B:
1: 184 -322 45 381 173 139 -136 -159 -79 204 -170 -330 146 -80 360 -356 53
 -352 -378 -71 -595 -57 -46 126 -452 -134 -276 -66 -251 -105
2: 122 -206 117 486 233 23 -220 15 -89 166 -289 -411 80 -37 299 -433 -6
 -389 -75 -12 -450 -278 -111 -16 -498 138 -104 -41 -141 35
3: -423 252 115 270 -127 38 148 315 82 94 165 159 484 -314 -157 184 230 30
 357 -183 565 296 -111 -253 610 105 131 -560 -2 -54
4: 175 -193 24 379 227 172 -224 -30 -136 164 -107 -376 43 29 297 -464 84
 -371 -255 -102 -577 -32 84 28 -397 -29 -233 -61 -17 -86
5: -582 181 -7 -159 -569 -104 370 236 332 -17 547 -38 43 -625 -59 272 395
 315 1 -72 849 110 -156 -305 358 446 70 -95 -33 142
6: -103 26 -59 356 352 -457 376 -111 313 -157 12 361 536 53 100 366 303 275
 231 80 205 271 -263 184 167 145 -73 -220 -108 144
7: 49 -197 -147 222 619 -544 510 -91 209 -180 -53 329 311 378 -112 448 120
 461 436 113 196 272 -82 331 290 93 -60 -132 -300 128
8: 2 -649 268 4 194 -429 -148 -4 -259 -26 -447 -501 -139 495 123 -501 -152
 -222 100 -215 -222 -375 304 -78 -414 361 172 256 -208 153
9: 127 -291 92 455 214 76 -215 125 -89 264 -182 -420 -28 -53 272 -381 53
 -307 -116 6 -356 -192 -33 -27 -475 130 -122 -9 -134 67
10: 91 -252 -34 -104 80 -127 26 -419 -106 -254 -123 -476 -68 233 232 -530
 -59 -268 -292 -277 -596 -210 205 84 -362 133 -154 165 -136 -160
11: 9 -517 128 -213 -132 -163 13 -463 -115 -149 -121 -392 83 182 355 -502 48
 -277 -524 -413 -496 -54 289 53 -371 60 -118 139 -229 -163
12: -91 43 62 705 395 -298 264 109 360 96 40 532 806 -145 202 444 510 237
 251 104 336 473 -373 102 185 126 -31 -506 -58 180
13: -225 460 -243 75 32 96 515 -14 200 -226 276 -25 185 -335 -314 225 4 191
 441 -85 343 68 -239 -17 647 153 -22 -445 -257 -228
14: -628 275 -75 -143 -409 -233 52 214 112 3 362 173 176 -168 -103 318 253
 124 -127 28 461 291 3 -115 479 -177 -227 95 338 163
15: -251 -132 96 179 89 -607 467 -329 372 -233 -12 495 826 -19 216 415 379
 276 27 -111 313 367 -265 164 224 123 1 -296 -256 85
16: -75 -98 39 175 123 -251 -397 -97 -214 -28 -306 -324 31 366 257 -445 -72
 -452 -270 -2 -625 -219 108 57 -415 -167 -295 344 272 122
17: -134 -154 -61 349 284 -466 236 -122 254 63 19 564 650 128 188 566 330
 253 -145 184 55 534 -219 368 182 -383 -352 -95 -87 175
18: 211 -264 1 389 345 1 -98 -38 -73 98 -206 -438 -68 71 232 -386 -28 -251
 -49 10 -472 -259 -35 69 -473 164 -147 45 -203 21
19: 246 -445 6 90 252 152 -198 -158 -302 112 -109 -367 -34 365 227 -518 6
 -340 -386 -295 -733 164 443 126 -261 -242 -272 11 -48 -226
20: -360 104 47 161 -227 146 228 230 120 172 267 90 356 -447 -112 241 224 84
 111 -157 499 312 -119 -155 542 -21 1 -477 -181 -113
21: -252 158 -134 128 -156 218 372 200 196 150 385 -20 108 -546 -175 316 160
 211 124 -6 475 195 -211 -60 486 26 -96 -371 -307 -109
22: -271 222 -123 130 19 52 328 439 155 50 387 -72 -82 -283 -312 227 193 308
 493 12 664 117 -53 -203 505 384 100 -277 -42 54
23: -177 -476 158 -5 20 -506 530 -410 269 -155 18 475 805 51 218 385 376 310
 -159 -303 270 550 -27 211 279 -9 9 -352 -465 -64
24: -460 170 47 73 -269 71 76 420 80 146 430 137 247 -268 -117 170 413 127
 97 -185 594 470 133 -284 559 85 18 -324 254 25
25: -282 449 -34 300 131 89 225 321 69 -74 217 92 344 -161 -283 85 185 84
 627 -195 477 252 -41 -231 689 262 168 -603 113 -121
26: 227 -501 8 -54 422 -256 10 -191 -273 -170 -350 -558 -285 598 19 -523
 -275 -175 119 -209 -520 -325 355 109 -316 221 5 225 -263 -59
27: -182 -130 -62 188 482 -751 113 -34 47 -144 -186 508 480 684 -36 426 128
 230 203 140 15 410 68 330 286 -310 -234 120 190 273
28: 240 -481 -78 -153 445 -256 8 -120 -283 -201 -195 -570 -465 697 -22 -539
 -201 -90 95 -190 -508 -247 508 103 -306 264 -41 340 -97 -17
29: -629 230 -50 -165 -283 -307 -49 464 11 14 361 99 -52 85 -225 239 248 182
 104 44 573 261 209 -211 496 -1 -109 208 538 293
30: 125 -509 17 -243 1 -90 84 -507 -151 -178 -120 -469 -61 232 260 -506 -80
 -246 -472 -370 -621 -100 304 150 -344 -5 -177 153 -344 -247
31: 202 -83 -133 51 337 -91 -10 -293 -144 -278 -169 -545 -206 350 114 -572
 -160 -271 -6 -156 -665 -326 173 97 -352 209 -147 167 -51 -126
32: -59 -493 218 286 -68 -92 -318 4 -122 330 -300 -349 97 -50 384 -291 12
 -390 -449 7 -370 -201 -55 23 -550 -142 -219 187 -194 133
33: 193 -136 0 412 186 201 -114 -140 -52 111 -152 -465 54 -163 309 -446 -2
 -383 -224 -71 -568 -218 -123 47 -458 58 -213 -105 -224 -127
34: 420 -538 -239 -58 335 199 104 -328 -197 58 4 -516 -359 259 130 -351 -163
 -117 -443 -120 -794 4 323 366 -331 -279 -433 174 -430 -280
35: -434 142 -11 55 -166 -128 147 158 68 55 172 213 377 -135 -143 314 151 93
 80 -70 392 326 -47 -39 566 -209 -115 -228 26 0
36: -457 -11 -21 -302 -299 -199 426 195 121 -120 360 -82 -64 -171 -286 210
 155 343 252 -190 735 107 119 -208 543 365 152 -101 -149 34
37: -464 230 -89 3 -228 -112 203 17 69 -3 92 118 326 -232 -186 341 -47 23 44
 10 278 113 -214 45 552 -332 -200 -164 -146 -55
38: 73 -420 41 19 180 -104 -300 -154 -335 51 -257 -342 -28 494 195 -459 -111
 -381 -360 -198 -703 9 392 141 -286 -315 -292 238 53 -78
39: 54 -402 117 361 -16 80 -228 -23 -60 340 -175 -381 64 -211 402 -294 59
 -360 -485 36 -440 -166 -122 65 -563 -125 -280 96 -253 51
40: 20 372 -243 30 -39 433 -169 -152 -117 -152 349 -403 -78 -55 164 -592 186
 -387 -390 -308 -656 169 291 -71 -46 -88 -377 -81 444 -337
41: 146 -364 54 298 314 -145 -112 86 -103 100 -278 -563 -259 143 145 -396
 -115 -202 101 66 -298 -454 -9 -9 -528 353 -21 197 -237 151
42: 86 336 -137 451 92 126 -56 -224 181 -130 32 -478 17 -387 391 -471 132
 -355 -202 76 -530 -393 -379 -25 -580 346 -249 5 46 -17
43: -174 -48 154 689 229 -300 195 86 342 190 -28 533 892 -250 263 462 483
 148 108 87 341 443 -437 88 146 12 -51 -496 -140 181
44: -112 -381 31 11 273 -627 551 -350 230 -245 -85 391 581 270 58 412 187
 373 116 -134 227 351 -49 288 288 33 -1 -184 -428 30
45: 64 -330 118 434 16 111 -232 17 -47 342 -183 -413 53 -257 387 -312 45
 -372 -391 53 -406 -222 -182 23 -572 -42 -242 42 -253 52
46: 242 -126 -123 245 336 124 -97 -50 -106 1 -16 -497 -225 138 185 -493 26
 -237 -118 -62 -578 -139 149 56 -402 151 -216 79 6 -75
47: -629 391 -156 -191 -328 -333 34 111 56 -129 234 136 126 7 -184 311 61 70
 -51 101 292 131 -35 -11 490 -307 -306 229 361 163
48: -37 -225 -40 463 229 -227 383 -206 358 176 92 595 813 -213 280 637 410
 271 -263 121 85 629 -362 392 194 -410 -355 -379 -383 19
49: -256 90 -126 -7 -96 113 299 309 118 89 463 -33 -53 -263 -211 219 247 276
 159 -69 498 299 76 -118 486 144 -47 -221 -44 -34
50: -219 38 -101 35 2 106 269 338 49 107 366 -52 -45 -168 -255 179 170 243
 265 -90 466 269 114 -118 503 137 2 -263 -78 -41
51: -476 0 5 -106 -219 -101 114 416 -31 148 275 48 24 -49 -295 271 127 194
 179 -76 598 288 180 -161 612 -65 -13 -94 70 80
52: -547 196 69 157 -233 -183 158 207 100 91 11 168 442 -302 -188 386 22 43
 246 15 546 83 -297 -94 566 -141 -14 -279 -144 64
53: 222 -25 -113 364 354 -5 16 -218 3 -89 -231 -517 -87 -11 196 -406 -145
 -279 23 57 -572 -453 -217 121 -474 218 -174 44 -261 -48
54: -251 -124 -29 106 -88 109 326 251 60 261 196 58 178 -331 -255 396 37 214
 165 -35 498 257 -94 10 577 -172 -59 -370 -448 -100
55: 19 57 125 689 230 -39 -251 186 44 154 -270 -444 69 -229 304 -403 67 -374
 148 152 -228 -484 -370 -153 -588 439 -13 -33 -13 215
56: -234 167 -191 -8 -50 204 340 302 97 79 490 -28 -62 -275 -295 239 194 287
 220 -74 479 328 77 -94 602 67 -76 -292 -69 -112
57: -442 395 -122 -89 -241 -148 416 -45 221 -284 238 -79 157 -348 -197 165
 41 150 287 -89 464 -108 -252 -134 470 294 29 -195 -137 -58
58: -244 33 -99 -44 -32 -20 596 32 161 -72 172 -69 107 -319 -350 331 -83 305
 437 -108 565 2 -184 -14 629 184 111 -391 -603 -171
59: 298 -127 -160 288 461 110 -109 -33 -143 8 -54 -446 -223 261 128 -452 -16
 -216 -45 -34 -630 -93 186 122 -345 67 -253 80 28 -77
60: 116 188 -93 389 99 301 -221 -255 -52 -4 -5 -328 217 -161 371 -501 116
 -514 -419 -136 -789 -9 -69 60 -348 -171 -391 -147 132 -243
61: -250 278 -188 119 -106 246 315 349 186 116 531 -63 -43 -472 -214 231 261
 252 193 -6 513 250 -75 -148 499 169 -78 -316 -47 -60
62: -702 57 154 9 -559 -125 -32 593 133 303 395 83 123 -439 -71 310 399 157
 -30 13 869 254 -21 -366 394 126 25 -31 237 300
63: -603 256 112 124 -490 -28 15 281 174 156 325 172 428 -496 41 237 388 0
 -117 -77 557 308 -165 -256 395 -23 -70 -239 202 96
64: -275 28 -33 25 40 -34 234 413 -3 45 253 -65 -43 -24 -335 138 116 236 463
 -125 576 191 160 -200 558 260 144 -254 -30 18
65: -329 -3 -155 -41 -309 210 317 283 195 280 583 67 4 -513 -136 439 302 318
 -176 31 537 432 -32 -22 497 -171 -239 -184 -176 -37
66: -297 349 -89 121 -69 179 238 102 66 -26 315 170 425 -243 -186 171 205 46
 174 -249 286 447 6 -89 707 -122 -74 -556 35 -252
67: 46 -35 -144 359 575 -438 467 -67 278 -172 15 306 366 197 -28 390 214 388
 418 127 187 246 -197 255 221 196 -57 -218 -209 122
68: 116 99 -27 434 351 -109 -140 -64 -29 -119 -283 -517 -69 62 192 -505 -95
 -351 181 52 -472 -518 -185 -35 -501 397 -62 74 -4 72
69: -619 306 94 109 -407 -24 -7 485 118 159 381 108 250 -388 -99 191 377 70
 113 -75 698 286 -33 -354 498 138 29 -224 330 152
70: 172 480 -387 45 243 414 -44 -68 -121 -285 360 -568 -390 103 -23 -644 63
 -256 -20 -210 -637 -25 318 -58 -35 189 -295 -21 432 -302
71: -303 -172 -35 -181 -56 -60 155 330 -115 123 282 52 -18 168 -300 214 118
 234 133 -173 420 441 381 -57 626 -151 -56 -102 27 -19
72: -222 -166 -124 -109 -185 265 380 331 55 282 491 -53 -111 -357 -294 344
 153 338 29 -98 557 399 140 -44 606 -90 -94 -276 -352 -142

134 59 -107 -60 -349 67 73 -292 153 -52 -92 -26 -17 199 183 13 -59 270
 35 25 -286 32 235 -12 159 -156 56 -134 -114 198 -158 281 -> 62
-96 -2 -16 -29 -36 -153 -17 250 145 -320 94 -35 224 -123 -7 84 -12 -362
 90 40 143 -51 -100 140 -280 98 344 118 -143 -62 185 -159 -> 12
124 -132 -188 114 223 -197 -238 132 -1 110 33 -125 114 -6 -148 -105 -59
 -210 314 31 -103 88 10 292 -91 228 -49 63 -40 52 91 -11 -> 54
33 -52 298 -271 -250 -94 317 -319 304 75 -308 -62 -259 292 178 82 -15
 197 -3 238 -273 96 142 -174 232 -190 -17 -173 -426 25 -290 182 -> 13
192 -304 270 -133 284 67 -134 184 -202 141 -71 -265 33 53 -31 -32 -44
 -78 256 309 213 -54 -128 -133 -145 50 225 147 -234 47 22 -362 -> 34
-117 59 -119 -32 -329 -42 -60 -166 169 -45 144 -171 276 328 316 -118 -31
 317 31 -8 161 -50 131 -120 112 -344 -24 35 148 26 -326 30 -> 11
250 -108 154 -150 -115 18 115 -270 206 240 -177 -131 -191 210 242 10 -48
 191 141 186 -222 163 80 -139 121 -34 27 -138 -424 -21 -148 168 -> 56
237 1 -21 -85 -246 2 98 -301 304 157 -79 -81 -88 181 319 3 -54 188 112
 62 -249 191 112 -69 90 -18 47 -165 -349 -57 -109 284 -> 9
-172 163 231 -305 -448 -122 431 -342 501 -202 -369 65 -183 304 255 193 2
 99 -211 197 -348 42 240 -108 281 -210 128 -246 -380 21 -254 259 -> 42
150 44 -89 -73 -269 87 35 -338 232 65 -149 -75 -26 271 301 31 -87 268 41
 128 -311 98 246 -38 157 -91 86 -182 -231 102 -123 259 -> 45
-222 -292 -92 302 211 -155 -264 205 -143 -92 355 -164 52 -192 -134 -52
 -139 -189 359 70 63 -67 -98 357 -308 -52 5 339 -142 115 39 -195 -> 71
-324 -311 377 -35 199 -308 93 282 -9 -180 76 -124 -120 -151 -228 67 -24
 -350 213 229 162 -96 -210 130 -244 -97 79 293 -354 -13 -53 -336 -> 7
-22 116 -243 24 -352 -90 20 -289 375 -65 -22 -22 74 209 290 41 -95 155
 49 13 -319 123 240 129 75 -72 30 -154 -173 15 -75 326 -> 43
256 84 -163 -53 -373 -3 77 -328 309 92 -18 -49 18 207 318 -37 -45 262 94
 -58 -250 172 161 -49 123 -62 1 -179 -184 -7 -133 372 -> 3
-37 -171 149 -93 65 38 -41 163 -218 -272 -129 -90 33 -15 -223 101 -62
 -116 113 247 -16 -196 47 87 -120 -66 276 118 -110 319 55 -242 -> 17
-198 -74 -113 224 141 -43 -187 252 -53 -226 293 -68 156 -213 -29 -18 -64
 -326 152 -2 138 -109 -88 281 -222 40 233 281 -41 86 96 -192 -> 66
65 -99 142 -140 -193 88 121 -266 -71 -70 -294 -45 -213 229 -64 68 -76
 287 36 232 -380 -80 275 -11 241 -238 13 -97 -174 412 -231 139 -> 37
-114 -65 -28 -64 -352 -80 94 -297 100 -204 -173 -34 -94 238 -8 114 -125
 303 69 181 -416 -44 317 127 96 -307 -38 -108 -182 327 -190 217 -> 52
138 -54 81 -153 -367 -22 229 -368 101 -41 -247 1 -252 207 -6 54 -57 333
 63 99 -460 36 258 -17 233 -241 -84 -175 -242 307 -254 342 -> 16
353 -187 196 -109 143 137 -28 221 -278 -3 -3 -114 10 -146 -159 -66 37
 -147 197 53 183 -93 -153 -104 -97 81 263 159 -93 177 46 -212 -> 51
-4 -70 80 -178 -280 -132 136 -304 347 -2 -234 -98 -96 297 231 141 -109
 204 92 277 -329 125 194 -17 17 -125 50 -196 -446 -15 -94 185 -> 61
72 42 -191 57 31 -308 -36 132 235 -34 56 2 121 -78 -95 -77 20 -345 190
 -139 -97 129 -36 280 -58 255 -10 18 -49 -73 81 128 -> 2
-157 -48 -99 172 96 55 -200 220 -59 -211 278 -96 213 -145 75 -13 -66
 -244 112 31 206 -132 -68 172 -202 -1 304 262 -21 82 81 -225 -> 20
-176 -41 169 -226 -392 -222 265 -268 345 -159 -212 -57 -105 289 129 139
 -60 199 19 218 -249 33 181 -44 69 -293 -9 -133 -345 36 -232 160 -> 6
-172 -27 73 -78 50 -494 148 121 304 -112 -132 13 -49 5 -232 17 30 -390
 136 35 -171 94 -10 282 13 141 -99 0 -195 -64 -37 56 -> 53
-26 -19 -156 -44 -229 25 -103 -314 159 -32 -191 -126 72 372 214 80 -161
 313 80 264 -353 19 347 81 80 -158 60 -166 -163 197 -90 153 -> 48
217 -22 153 -239 -26 106 19 274 -103 -274 -101 -74 230 -63 -66 74 44
 -231 39 119 252 -150 -102 -139 -195 85 514 73 -53 97 184 -273 -> 40
-445 49 168 -31 -37 -76 73 237 68 -410 127 -36 171 -39 40 47 29 -295
 -115 84 317 -245 -65 29 -47 -203 311 258 22 63 -124 -312 -> 5
-126 -188 92 126 223 -114 -90 247 0 -64 223 -118 17 -194 -29 -20 -50
 -343 225 79 165 -26 -187 171 -234 71 172 267 -246 -42 61 -229 -> 50
-30 -57 29 -129 -223 -71 60 -294 258 11 -217 -114 -50 320 212 101 -112
 228 86 273 -303 78 231 5 69 -144 39 -163 -329 61 -122 145 -> 21
129 -235 28 -41 238 -39 -259 278 -150 -15 29 -235 246 2 -78 -12 -69 -182
 299 219 220 -54 -109 50 -315 129 264 153 -109 18 189 -346 -> 72
459 -95 235 -206 -29 -14 213 -181 211 336 -214 -81 -268 88 146 -46 35 24
 162 77 -193 237 -44 -188 154 140 23 -146 -453 -91 -113 212 -> 59
-171 -176 355 -197 10 -249 165 273 24 -261 -15 -101 26 -67 -180 58 37
 -280 106 154 245 -122 -185 -30 -192 -113 183 190 -209 -16 -56 -296 -> 31
84 -63 -48 80 78 -360 -18 226 108 111 299 -84 115 -137 -119 -263 92 -287
 271 -282 244 108 -237 120 -36 101 -184 202 76 -155 -143 12 -> 8
